Below are the code and all the weights of a small trained network. Each question names an input and a class and asks about switching units off, where a switched-off unit gives its printed mean instead of its output.

import numpy as np


def w(rows, s, z=0):
    codes = np.array(rows[::2]) - 128.0
    scale = np.full(codes.shape[1], s)
    scale[-1] = z or s
    return codes * scale


def f(y):
    return np.maximum(y, 0)


def log_softmax(a):
    a = a - a.max(-1, keepdims=True)
    return a - np.log(np.exp(a).sum(-1, keepdims=True))


def net(x, mask):
    res = np.array(x, float).reshape(1, 4) / 4 @ E
    y = f(res @ A[0][:, :-1].T + A[0][:, -1])
    res = res + np.where(mask, y, B[0][:, -1]) @ B[0][:, :-1]
    return log_softmax(res[-1] @ U[:, :-1].T + U[:, -1])


A, B = {}, {}
E = w([
[2,201,158,142,65,154],'x0',
[126,192,9,157,122,87],'x1',
[71,28,135,209,82,50],'x2',
[175,167,147,36,50,54],'x3',
],0.0076)
A[0] = w([
[130,106,240,180,173,171,78],'n1',
[151,174,147,53,177,224,82],'n2',
[190,69,103,124,190,129,47],'n3',
[54,191,153,86,126,175,58],'n4',
[153,62,223,114,119,180,61],'n5',
[201,69,122,116,199,98,44],'n6',
[173,251,110,54,162,203,117],'n7',
[137,95,238,103,129,131,48],'n8',
[141,178,113,37,82,14,74],'n9',
[123,159,57,123,127,88,10],'n10',
[90,121,86,209,177,194,53],'n11',
[236,99,84,149,227,95,70],'n12',
[164,216,120,85,153,199,129],'n13',
[162,175,18,170,162,104,85],'n14',
[33,180,147,154,103,96,79],'n15',
[138,130,134,93,35,75,44],'n16',
[85,86,101,195,71,37,42],'n17',
[125,111,226,96,131,178,170],'n18',
[97,33,150,167,95,62,186],'n19',
[70,198,173,168,50,178,81],'n20',
[97,170,159,68,41,90,80],'n21',
[149,218,71,80,159,201,102],'n22',
[145,80,252,128,119,152,158],'n23',
[103,51,220,148,125,80,97],'n24',
[120,149,50,165,120,53,36],'n25',
[53,188,169,165,62,151,44],'n26',
[146,142,114,155,181,214,171],'n27',
[122,171,2,152,96,103,177],'n28',
[134,116,129,34,25,75,134],'n29',
[36,177,166,157,78,114,37],'n30',
[62,136,106,225,196,196,95],'n31',
[152,91,207,85,65,150,82],'n32',
[83,108,134,205,78,47,3],'n33',
[133,152,36,134,116,92,155],'n34',
[105,97,77,167,63,66,124],'n35',
[131,181,162,92,51,59,59],'n36',
[217,63,111,97,181,152,71],'n37',
[122,181,6,154,99,69,95],'n38',
[121,141,37,178,139,139,93],'n39',
[32,190,167,110,100,193,83],'n40',
[87,111,88,173,191,239,67],'n41',
[186,109,128,96,108,82,104],'n42',
[181,113,137,73,137,41,100],'n43',
[205,48,98,135,161,58,171],'n44',
[124,35,115,156,99,70,75],'n45',
[135,178,170,78,67,63,30],'n46',
[74,76,75,188,161,192,31],'n47',
[94,118,133,201,211,172,47],'n48',
],0.0074,0.0028)
B[0] = w([
[48,155,180,53,233,123,190],'n1',
[227,61,206,191,7,201,202],'n2',
[112,230,56,220,153,36,198],'n3',
[179,220,57,249,100,59,174],'n4',
[13,237,202,95,200,245,198],'n5',
[133,253,19,226,115,56,210],'n6',
[198,39,229,196,33,183,228],'n7',
[21,210,228,68,198,228,185],'n8',
[139,52,159,60,207,74,218],'n9',
[43,203,233,50,198,238,157],'n10',
[164,34,147,36,228,57,195],'n11',
[122,224,88,208,118,58,235],'n12',
[200,37,220,193,25,178,203],'n13',
[69,177,195,121,153,158,197],'n14',
[140,211,106,221,122,69,188],'n15',
[166,60,163,62,186,93,181],'n16',
[243,72,237,201,23,194,215],'n17',
[12,207,190,142,127,201,202],'n18',
[212,85,213,182,25,174,245],'n19',
[127,222,43,208,140,56,193],'n20',
[178,99,102,87,222,44,190],'n21',
[198,53,236,169,38,196,201],'n22',
[13,219,207,92,179,225,219],'n23',
[147,125,221,152,79,205,209],'n24',
[24,188,230,77,137,254,182],'n25',
[145,225,54,223,147,46,188],'n26',
[163,65,173,103,103,65,192],'n27',
[11,209,231,77,168,231,218],'n28',
[146,55,163,69,183,73,219],'n29',
[173,228,57,228,135,61,187],'n30',
[166,47,142,50,203,44,217],'n31',
[25,182,202,51,211,200,186],'n32',
[253,87,213,212,54,187,195],'n33',
[19,224,201,108,171,207,192],'n34',
[196,60,227,116,53,198,205],'n35',
[163,60,135,64,204,52,189],'n36',
[133,231,58,241,109,49,218],'n37',
[16,223,222,76,211,250,210],'n38',
[21,181,224,26,219,195,182],'n39',
[162,229,44,226,110,24,196],'n40',
[186,22,153,39,207,50,200],'n41',
[175,142,100,129,189,39,188],'n42',
[158,118,107,124,205,31,204],'n43',
[99,239,66,219,90,83,254],'n44',
[254,106,201,210,30,186,210],'n45',
[195,37,120,55,229,37,182],'n46',
[189,43,158,38,203,67,193],'n47',
[170,57,135,32,203,43,191],'n48',
],0.005,0.0069)
U = w([
[35,183,158,84,181,221,68],'0',
[199,55,155,182,46,186,47],'1',
[132,206,55,210,145,34,68],'2',
[152,40,121,44,225,45,59],'3',
[91,104,121,131,109,131,233],'4',
[37,59,2,44,68,175,2],'5',
[47,47,18,55,45,160,2],'6',
],0.0098,0.0065)

Each question gives the input, the list of numbers given to net, and the class t.
The units are the neurons (one row each of A and B). Each row of codes is followed by its name. A weight is (code - 128) times the scale printed after its matrix; where a second scale follows, it is the last column's (A, B and U).
mask holds one flag per neuron, in row order. A switched-off neuron (its flag False) gives its mean, the last column of its row in B, instead of its output. The means were averaged over made-up inputs and are rounded, as every weight is.
A unit's drop is (log p(t) with every unit on - log p(t) with that unit switched off) / (log p(t) with every unit on - log p(t) with every unit switched off).
The circuit of an input: a set's keep is (log p(t) with only the set's units on - log p(t) with every unit switched off) / (log p(t) with every unit on - log p(t) with every unit switched off). Starting from the 12 units with the biggest drops (on a tie, the unit counted first), units are removed one at a time, each time the one whose removal leaves the highest keep (on an exact tie, the one counted first), for as long as the keep stays at least 0.8.
circuit, biggest first: the units of the circuit, biggest drop first
k most important neurons: the k neurons with the biggest drops, biggest first
drop of u: that unit's drop, to one decimal
input [6,5,7,0], class 1: circuit, biggest first -> [n17]
input [6,4,6,3], class 1: 3 most important neurons -> [n17; n35; n33]
input [-8,-6,5,7], class 2: circuit, biggest first -> [n44; n6]
input [-1,6,-6,7], class 3: 2 most important neurons -> [n9; n46]
input [8,-1,7,-5], class 2: 4 most important neurons -> [n26; n30; n20; n40]
input [6,4,-7,5], class 1: 2 most important neurons -> [n7; n22]
input [-6,4,-7,-2], class 1: 4 most important neurons -> [n7; n22; n13; n2]
input [7,-5,4,7], class 2: 4 most important neurons -> [n30; n26; n20; n40]
input [7,8,1,6], class 0: 2 most important neurons -> [n38; n28]
input [-5,5,-6,6], class 1: 2 most important neurons -> [n7; n22]
input [-2,2,7,8], class 3: 2 most important neurons -> [n9; n29]
input [-5,-8,5,-8], class 0: 2 most important neurons -> [n5; n23]
input [-6,2,-7,2], class 1: 4 most important neurons -> [n7; n22; n13; n2]
input [-7,-7,-7,4], class 0: circuit, biggest first -> [n5]
input [2,0,-5,-6], class 3: drop of n41 -> 0.2
input [4,-3,0,3], class 2: drop of n38 -> 0.1
input [-2,-5,2,-6], class 3: drop of n47 -> 0.3
